Here is a tiny trained network, its code and every weight. The questions are about switching its units off for an input and a class, where a switched-off unit gives its printed mean instead of its output.

import numpy as np


def w(rows, s, z=0):
    codes = np.array(rows[::2]) - 128.0
    scale = np.full(codes.shape[1], s)
    scale[-1] = z or s
    return codes * scale


def f(y):
    return np.maximum(y, 0)


def log_softmax(a):
    a = a - a.max(-1, keepdims=True)
    return a - np.log(np.exp(a).sum(-1, keepdims=True))


def net(x, mask):
    res = np.array(x, float).reshape(1, 2) / 4 @ E
    y = f(res @ A[0][:, :-1].T + A[0][:, -1])
    res = res + np.where(mask, y, B[0][:, -1]) @ B[0][:, :-1]
    return log_softmax(res[-1] @ U[:, :-1].T + U[:, -1])


A, B = {}, {}
E = w([
[104,87,133,34,73,35,33,106,235,43,116],'x0',
[85,222,153,56,166,10,196,243,89,56,160],'x1',
],0.012)
A[0] = w([
[126,92,138,123,168,147,143,131,137,109,165,205],'N0',
[140,185,139,73,144,98,216,151,102,97,221,91],'N1',
[45,156,151,100,179,62,165,200,135,152,153,106],'N2',
[123,183,166,223,155,131,149,111,54,202,187,162],'N3',
[163,71,91,185,104,179,109,93,182,168,113,74],'N4',
[198,62,145,156,155,126,100,41,156,145,92,171],'N5',
[139,139,91,103,153,152,167,132,142,180,175,247],'N6',
[92,139,132,150,40,110,107,168,91,149,98,237],'N7',
[168,164,79,254,202,171,247,188,129,229,154,98],'N8',
[109,85,110,75,45,78,50,109,157,79,113,118],'N9',
[172,165,90,187,127,65,93,183,102,91,106,222],'N10',
[132,141,149,57,129,72,192,254,96,92,131,112],'N11',
[89,130,152,71,98,94,33,109,223,90,130,77],'N12',
[51,164,157,143,137,102,179,199,137,97,208,63],'N13',
[201,199,88,168,148,160,193,118,6,186,123,59],'N14',
[159,48,35,158,100,167,123,60,140,140,167,71],'N15',
[71,174,139,72,78,121,70,95,168,120,104,90],'N16',
[134,160,111,186,107,106,79,77,137,210,21,88],'N17',
[157,45,132,171,91,182,98,111,165,211,84,96],'N18',
[129,166,173,115,155,77,157,153,127,117,144,84],'N19',
[97,125,114,84,155,105,72,104,202,130,166,208],'N20',
],0.0083,0.012)
B[0] = w([
[67,4,79,105,91,223,169,200,57,170,35,186],'N0',
[186,188,86,185,95,117,51,62,186,73,142,202],'N1',
[159,126,98,171,91,148,47,97,120,89,130,208],'N2',
[38,120,136,41,151,65,175,96,181,160,127,231],'N3',
[159,197,130,204,100,132,59,94,162,64,122,205],'N4',
[174,82,62,141,147,137,145,124,154,50,115,228],'N5',
[87,7,97,130,163,205,193,191,83,160,113,218],'N6',
[128,2,91,118,136,197,239,158,41,108,79,209],'N7',
[98,151,221,115,185,61,170,106,126,161,191,254],'N8',
[67,118,182,70,199,63,145,100,156,208,216,227],'N9',
[101,19,49,149,165,192,176,158,133,56,84,205],'N10',
[158,120,135,183,137,160,61,100,177,62,125,235],'N11',
[143,195,184,114,206,21,168,48,121,240,235,219],'N12',
[210,208,85,160,116,113,121,68,139,121,187,187],'N13',
[128,236,187,93,187,32,119,55,171,193,219,218],'N14',
[202,164,141,164,74,127,67,89,115,45,214,196],'N15',
[115,195,171,91,140,95,145,69,139,181,206,178],'N16',
[130,149,108,182,144,129,79,67,170,88,123,176],'N17',
[131,178,56,162,108,137,107,82,125,78,188,223],'N18',
[162,214,113,180,92,125,70,53,142,96,138,172],'N19',
[100,10,149,84,178,116,210,180,79,150,88,225],'N20',
],0.0078,0.016)
U = w([
[105,151,255,108,170,59,157,101,175,217,166,82],'0',
[218,151,50,208,111,144,30,99,177,44,149,87],'1',
[69,21,50,114,142,220,227,161,122,125,94,254],'2',
[144,133,139,127,75,139,89,136,98,195,110,104],'3',
[101,161,82,101,74,145,86,167,114,170,103,101],'4',
[118,175,146,88,81,125,112,158,102,169,117,107],'5',
[154,170,159,102,106,146,124,134,138,145,81,96],'6',
],0.013,0.0087)

Each question gives the input, the list of numbers given to net, and the class t.
The units are the neurons (one row each of A and B). Each row of codes is followed by its name. A weight is (code - 128) times the scale printed after its matrix; where a second scale follows, it is the last column's (A, B and U).
mask holds one flag per neuron, in row order. A switched-off neuron (its flag False) gives its mean, the last column of its row in B, instead of its output. The means were averaged over made-up inputs and are rounded, as every weight is.
A unit's drop is (log p(t) with every unit on - log p(t) with that unit switched off) / (log p(t) with every unit on - log p(t) with every unit switched off).
The circuit of an input: a set's keep is (log p(t) with only the set's units on - log p(t) with every unit switched off) / (log p(t) with every unit on - log p(t) with every unit switched off). Starting from the 12 units with the biggest drops (on a tie, the unit counted first), units are removed one at a time, each time the one whose removal leaves the highest keep (on an exact tie, the one counted first), for as long as the keep stays at least 0.8.
circuit, biggest first: the units of the circuit, biggest drop first
unit that matters most: the unit with the biggest drop
top k neurons: the k neurons with the biggest drops, biggest first
drop of u: that unit's drop, to one decimal
input [8,-8], class 0: circuit, biggest first -> [N12]
input [6,7], class 1: top 4 neurons -> [N11; N2; N1; N8]
input [-6,-6], class 0: top 2 neurons -> [N8; N3]
input [7,-7], class 0: top 2 neurons -> [N9; N12]
input [4,-4], class 0: top 3 neurons -> [N9; N12; N11]
input [-5,6], class 1: top 3 neurons -> [N1; N11; N2]
input [3,-2], class 2: top 2 neurons -> [N14; N8]
input [7,8], class 1: top 2 neurons -> [N11; N2]
input [-7,-8], class 1: top 4 neurons -> [N18; N4; N15; N5]
input [4,-3], class 0: top 2 neurons -> [N12; N9]
input [6,-5], class 0: drop of N9 -> 0.4
input [-1,-3], class 2: drop of N1 -> 0.1
input [-1,-2], class 2: drop of N20 -> 0.0
input [8,-7], class 0: unit that matters most -> N9
